Below are the code and all the weights of a small trained network. Each question names an input and a target symbol and asks about switching units off, where a switched-off unit gives its printed mean instead of its output.

import numpy as np


def w(rows, s, z=0):
    codes = np.array(rows[::2]) - 128.0
    scale = np.full(codes.shape[1], s)
    scale[-1] = z or s
    return codes * scale


def f(y):
    return y / 2 * (1 + np.tanh(0.7978845608 * (y + 0.044715 * y**3)))


def softmax(a):
    e = np.exp(a - a.max(-1, keepdims=True))
    return e / e.sum(-1, keepdims=True)


def log_softmax(a):
    a = a - a.max(-1, keepdims=True)
    return a - np.log(np.exp(a).sum(-1, keepdims=True))


def net(x, mask):
    ids = ['δεθλμπστψ'.index(c) for c in x.split()]
    T = len(ids)
    res = E[ids] + P[:T]
    u = 0
    for l in range(3):
        q, k, v = (res @ M[l].T for M in (Q, K, V))
        z = softmax(np.where(np.tri(T) > 0, q @ k.T / 4**0.5, -1e9)) @ v
        res = res + np.where(mask[u], z, O[l][:, -1]) @ O[l][:, :-1]
        u += 1
        y = f(res @ A[l][:, :-1].T + A[l][:, -1])
        res = res + np.where(mask[u : u + 12], y, B[l][:, -1]) @ B[l][:, :-1]
        u += 12
    return log_softmax(res[-1] @ U[:, :-1].T + U[:, -1])


Q, K, V, O, A, B = {}, {}, {}, {}, {}, {}
E = w([
[71,202,207,128,129,125,87,70,152],'δ',
[94,123,120,125,152,71,169,139,111],'ε',
[171,108,181,97,185,130,86,129,128],'θ',
[189,94,127,114,178,142,128,81,156],'λ',
[26,153,114,153,88,174,125,125,213],'μ',
[119,162,138,53,148,201,58,91,160],'π',
[125,140,107,135,206,145,121,2,67],'σ',
[107,127,130,184,125,253,149,146,52],'τ',
[104,99,138,56,162,141,145,124,171],'ψ',
],0.019)
P = w([
[129,35,209,90,3,46,158,250,116],'0',
[72,92,89,121,168,165,182,73,139],'1',
[78,94,105,113,166,179,185,74,157],'2',
[57,114,129,115,195,194,188,76,165],'3',
[55,136,134,101,183,191,200,87,169],'4',
[49,139,139,77,184,190,219,84,164],'5',
[48,162,148,102,177,180,211,68,154],'6',
[52,176,163,75,176,176,225,79,131],'7',
[54,157,135,114,181,176,244,75,143],'8',
],0.0062)
Q[0] = w([
[167,166,48,34,189,99,129,160,141],'0.h0',
[56,33,222,31,189,146,201,158,208],'0.h0',
[51,88,161,90,199,188,138,125,182],'0.h0',
[93,181,163,155,127,154,253,81,149],'0.h0',
],0.0077)
K[0] = w([
[116,118,128,193,173,185,157,92,121],'0.h0',
[139,192,191,110,89,31,196,2,135],'0.h0',
[129,196,241,147,88,45,71,114,109],'0.h0',
[134,135,241,147,55,66,104,153,180],'0.h0',
],0.0079)
V[0] = w([
[215,185,188,107,46,75,87,103,192],'0.h0',
[201,32,71,132,170,211,176,102,224],'0.h0',
[86,157,195,136,197,134,227,23,146],'0.h0',
[162,12,26,129,102,76,124,152,253],'0.h0',
],0.0045)
O[0] = w([
[133,144,182,124,102,131,120,201,175,144],'0.h0',
[138,95,27,96,110,134,126,152,134,93],'0.h0',
[154,139,140,121,203,85,160,125,200,254],'0.h0',
[2,40,88,115,108,173,73,186,86,40],'0.h0',
],0.0067,0.0045)
A[0] = w([
[99,125,1,144,79,121,80,170,87,59],'0.n0',
[212,76,55,186,62,103,105,203,175,64],'0.n1',
[178,56,174,139,129,127,133,81,105,103],'0.n2',
[142,134,86,179,243,44,198,203,145,38],'0.n3',
[160,137,43,165,116,239,16,90,155,82],'0.n4',
[145,74,200,202,41,87,127,152,142,84],'0.n5',
[154,119,172,175,122,187,153,216,57,73],'0.n6',
[165,58,147,56,112,99,98,202,119,128],'0.n7',
[111,157,143,101,92,79,181,178,116,64],'0.n8',
[241,94,130,141,102,86,82,208,129,92],'0.n9',
[230,130,123,182,119,93,90,129,175,52],'0.n10',
[73,99,154,110,118,47,150,186,77,2],'0.n11',
],0.0075,0.0045)
B[0] = w([
[155,88,145,167,180,94,84,107,102,113],'0.n0',
[93,138,41,109,187,188,164,138,146,114],'0.n1',
[118,139,102,142,188,134,108,170,148,135],'0.n2',
[165,241,109,175,31,140,73,101,131,176],'0.n3',
[149,199,116,94,41,95,218,90,104,253],'0.n4',
[74,2,129,168,184,181,86,112,113,117],'0.n5',
[214,100,207,165,60,127,102,147,92,128],'0.n6',
[123,89,146,18,143,112,232,134,121,138],'0.n7',
[54,92,142,188,135,114,99,76,145,110],'0.n8',
[171,78,131,95,136,181,220,204,114,117],'0.n9',
[26,134,164,68,114,139,173,136,134,112],'0.n10',
[62,122,142,157,83,83,122,74,66,121],'0.n11',
],0.0064,0.0034)
Q[1] = w([
[193,97,201,171,81,254,220,69,118],'1.h0',
[217,66,126,213,106,119,79,179,115],'1.h0',
[173,145,134,93,194,116,101,142,34],'1.h0',
[76,150,163,166,91,173,146,129,196],'1.h0',
],0.0084)
K[1] = w([
[155,178,234,254,209,188,71,16,47],'1.h0',
[115,121,78,175,248,69,145,16,243],'1.h0',
[100,96,128,51,120,38,19,142,31],'1.h0',
[134,207,120,255,140,188,239,154,118],'1.h0',
],0.0058)
V[1] = w([
[55,157,102,113,182,116,151,127,255],'1.h0',
[86,122,201,92,67,215,130,132,92],'1.h0',
[190,62,26,170,203,128,156,79,115],'1.h0',
[147,91,114,138,112,141,41,11,182],'1.h0',
],0.0049)
O[1] = w([
[166,142,141,103,172,97,27,14,18,187],'1.h0',
[222,127,67,192,104,75,137,145,231,254],'1.h0',
[31,178,128,11,123,255,130,172,111,11],'1.h0',
[155,207,144,134,172,22,156,233,21,126],'1.h0',
],0.0056,0.0061)
A[1] = w([
[57,201,122,172,128,121,150,124,164,69],'1.n0',
[45,165,152,131,188,168,88,124,173,18],'1.n1',
[112,213,167,48,206,131,120,147,128,82],'1.n2',
[159,135,176,156,162,111,153,143,133,2],'1.n3',
[145,180,105,146,71,110,90,66,70,172],'1.n4',
[2,166,157,146,50,141,149,198,102,30],'1.n5',
[116,93,96,44,191,100,134,88,55,76],'1.n6',
[116,70,85,162,118,102,134,145,3,126],'1.n7',
[168,137,73,102,113,170,205,126,105,114],'1.n8',
[79,140,77,151,176,175,167,66,62,159],'1.n9',
[62,149,183,134,113,112,127,173,80,110],'1.n10',
[185,167,145,162,181,118,145,109,73,96],'1.n11',
],0.008,0.0042)
B[1] = w([
[215,112,24,61,161,156,116,169,110,202],'1.n0',
[188,111,132,121,119,62,128,147,117,164],'1.n1',
[149,111,36,172,125,104,123,167,121,254],'1.n2',
[159,77,126,99,119,104,43,123,114,155],'1.n3',
[144,46,112,125,171,132,152,186,196,225],'1.n4',
[184,131,49,168,221,171,171,104,90,138],'1.n5',
[148,162,63,178,3,106,63,179,155,175],'1.n6',
[158,127,216,112,136,143,141,75,187,133],'1.n7',
[53,174,199,152,151,169,54,122,172,160],'1.n8',
[169,182,177,96,162,108,153,174,151,198],'1.n9',
[79,145,157,113,220,172,105,86,120,120],'1.n10',
[54,137,124,61,76,197,88,152,174,231],'1.n11',
],0.0071,0.0059)
Q[2] = w([
[123,119,169,118,101,123,130,111,80],'2.h0',
[119,121,118,149,88,128,131,103,109],'2.h0',
[69,118,186,158,79,134,106,131,11],'2.h0',
[94,96,75,102,92,100,113,84,79],'2.h0',
],0.013)
K[2] = w([
[123,160,88,76,169,124,106,133,136],'2.h0',
[164,144,104,110,127,116,146,97,129],'2.h0',
[172,122,2,66,234,77,97,22,138],'2.h0',
[128,111,103,110,173,180,184,155,215],'2.h0',
],0.01)
V[2] = w([
[115,137,157,230,153,200,37,194,95],'2.h0',
[40,179,67,190,76,46,62,124,159],'2.h0',
[197,254,145,62,105,139,89,198,133],'2.h0',
[183,192,179,169,186,49,150,17,112],'2.h0',
],0.0064)
O[2] = w([
[11,213,134,129,141,135,56,192,108,5],'2.h0',
[120,136,22,52,118,20,89,133,159,56],'2.h0',
[151,94,56,132,219,201,76,203,182,41],'2.h0',
[101,153,126,66,139,128,208,149,254,3],'2.h0',
],0.0079,0.0024)
A[2] = w([
[150,136,109,61,183,59,96,107,154,54],'2.n0',
[123,143,114,156,103,119,225,124,210,155],'2.n1',
[126,83,82,59,192,83,123,177,88,60],'2.n2',
[101,149,167,132,81,158,148,80,3,2],'2.n3',
[138,189,164,116,64,176,89,188,140,43],'2.n4',
[187,70,170,110,148,218,166,119,180,144],'2.n5',
[221,68,49,119,88,117,160,124,74,98],'2.n6',
[92,72,170,240,193,142,83,127,116,186],'2.n7',
[124,78,178,144,74,81,93,53,170,112],'2.n8',
[75,105,81,161,169,169,47,112,121,161],'2.n9',
[198,91,165,101,106,100,159,179,78,158],'2.n10',
[220,141,142,218,94,153,130,62,91,44],'2.n11',
],0.0077,0.0067)
B[2] = w([
[9,42,101,159,32,199,171,142,56,193],'2.n0',
[175,88,178,71,155,117,88,145,91,216],'2.n1',
[206,128,144,199,44,196,212,89,185,142],'2.n2',
[192,139,66,115,145,100,64,184,220,145],'2.n3',
[132,94,141,192,194,99,84,1,123,141],'2.n4',
[108,230,107,200,101,37,45,165,110,252],'2.n5',
[52,136,186,150,217,138,59,74,160,184],'2.n6',
[140,134,161,71,118,50,214,191,103,165],'2.n7',
[145,192,53,120,171,196,179,172,108,193],'2.n8',
[160,88,140,17,149,146,221,85,53,158],'2.n9',
[112,197,98,141,131,191,131,53,167,152],'2.n10',
[23,15,182,141,67,169,145,195,137,187],'2.n11',
],0.0062,0.014)
U = w([
[106,208,166,151,202,189,128,131,105,64],'δ',
[184,123,79,149,129,211,147,150,135,105],'ε',
[214,142,195,122,114,138,183,65,132,116],'θ',
[58,85,191,61,138,139,79,166,212,48],'λ',
[185,96,191,84,134,138,40,135,57,107],'μ',
[154,115,181,201,50,164,118,151,143,94],'π',
[240,146,145,180,160,84,38,117,186,254],'σ',
[93,123,172,166,125,217,74,2,150,125],'τ',
[102,203,88,179,80,75,103,112,75,144],'ψ',
],0.005,0.003)

Each question gives the input, a string of symbols that net reads in full, and the target symbol t.
The units are the heads (4 rows each of Q, K, V and O) and the neurons (one row each of A and B). Each row of codes is followed by its name. A weight is (code - 128) times the scale printed after its matrix; where a second scale follows, it is the last column's (O, A, B and U).
mask holds one flag per unit, layer by layer, with each layer's heads first. A switched-off unit (its flag False) gives its mean, the last column of its rows in O or B, instead of its output. The means were averaged over made-up inputs and are rounded, as every weight is.
A unit's drop is (log p(t) with every unit on - log p(t) with that unit switched off) / (log p(t) with every unit on - log p(t) with every unit switched off).
The circuit of an input: a set's keep is (log p(t) with only the set's units on - log p(t) with every unit switched off) / (log p(t) with every unit on - log p(t) with every unit switched off). Starting from the 12 units with the biggest drops (on a tie, the unit counted first), units are removed one at a time, each time the one whose removal leaves the highest keep (on an exact tie, the one counted first), for as long as the keep stays at least 0.8.
units of the circuit, in order: the units of the circuit, biggest drop first
unit that matters most: the unit with the biggest drop
k most important neurons: the k neurons with the biggest drops, biggest first
k most important neurons of layer l: the k neurons of layer l with the biggest drops, biggest first
input λ π π μ θ π, target μ: units of the circuit, in order -> 2.h0, 1.h0, 0.h0, 2.n9
input σ μ σ ψ, target ε: 3 most important neurons -> 1.n6, 1.n9, 2.n2
input δ μ μ π π σ π δ π, target λ: units of the circuit, in order -> 2.h0, 0.h0, 2.n0
input μ π π ψ ε, target ψ: units of the circuit, in order -> 2.h0, 0.h0
input μ μ δ π ε, target ψ: units of the circuit, in order -> 2.h0, 0.h0, 2.n0
input π δ ε μ, target σ: units of the circuit, in order -> 2.h0, 0.h0, 2.n11
input μ ε μ δ λ, target ψ: units of the circuit, in order -> 2.h0, 0.h0, 1.h0, 2.n0
input τ μ π π, target τ: most important neuron -> 2.n4
input π ψ δ μ π ψ σ δ ε, target σ: units of the circuit, in order -> 2.h0, 0.h0
input μ σ δ π π σ, target ψ: units of the circuit, in order -> 2.h0, 0.h0, 2.n0
input μ ψ π τ λ μ, target ε: units of the circuit, in order -> 1.h0, 1.n0, 1.n5
input π μ ε μ π π μ σ, target σ: 2 most important neurons -> 0.n7, 2.n5
input ψ ψ μ δ, target τ: 2 most important neurons -> 0.n7, 2.n6
input τ π σ μ π, target δ: units of the circuit, in order -> 2.h0, 0.n6
input σ μ π π μ θ, target ε: most important neuron of layer 2 -> 2.n2
input π μ ψ ψ μ π μ, target σ: 2 most important neurons -> 1.n0, 0.n7
input μ π π τ θ ψ, target λ: 2 most important neurons of layer 0 -> 0.n6, 0.n4
input σ δ π π σ ψ ψ ψ, target ε: 2 most important neurons of layer 1 -> 1.n6, 1.n2
input π σ ψ, target σ: 2 most important neurons -> 2.n5, 0.n7
input σ θ π π π ε δ δ μ, target ε: unit that matters most -> 1.h0
input π π π π, target σ: 2 most important neurons -> 2.n5, 0.n7
input λ ψ π τ, target π: 2 most important neurons of layer 0 -> 0.n6, 0.n4
input μ π μ ψ ψ π σ τ ψ, target δ: 2 most important neurons -> 0.n6, 1.n8
input θ σ π, target π: 2 most important neurons -> 2.n11, 0.n7
input ψ π θ π μ, target τ: 2 most important neurons -> 2.n6, 0.n7
input μ λ σ σ π σ τ π, target δ: 3 most important neurons -> 0.n6, 1.n8, 2.n7
input σ π μ σ, target ε: 2 most important neurons -> 1.n6, 1.n9
input θ σ δ π π μ σ σ ε, target π: 3 most important neurons -> 2.n11, 0.n9, 0.n7
input σ π π ψ π τ, target δ: most important neuron -> 1.n8
input θ δ τ, target σ: 2 most important neurons -> 2.n5, 1.n4
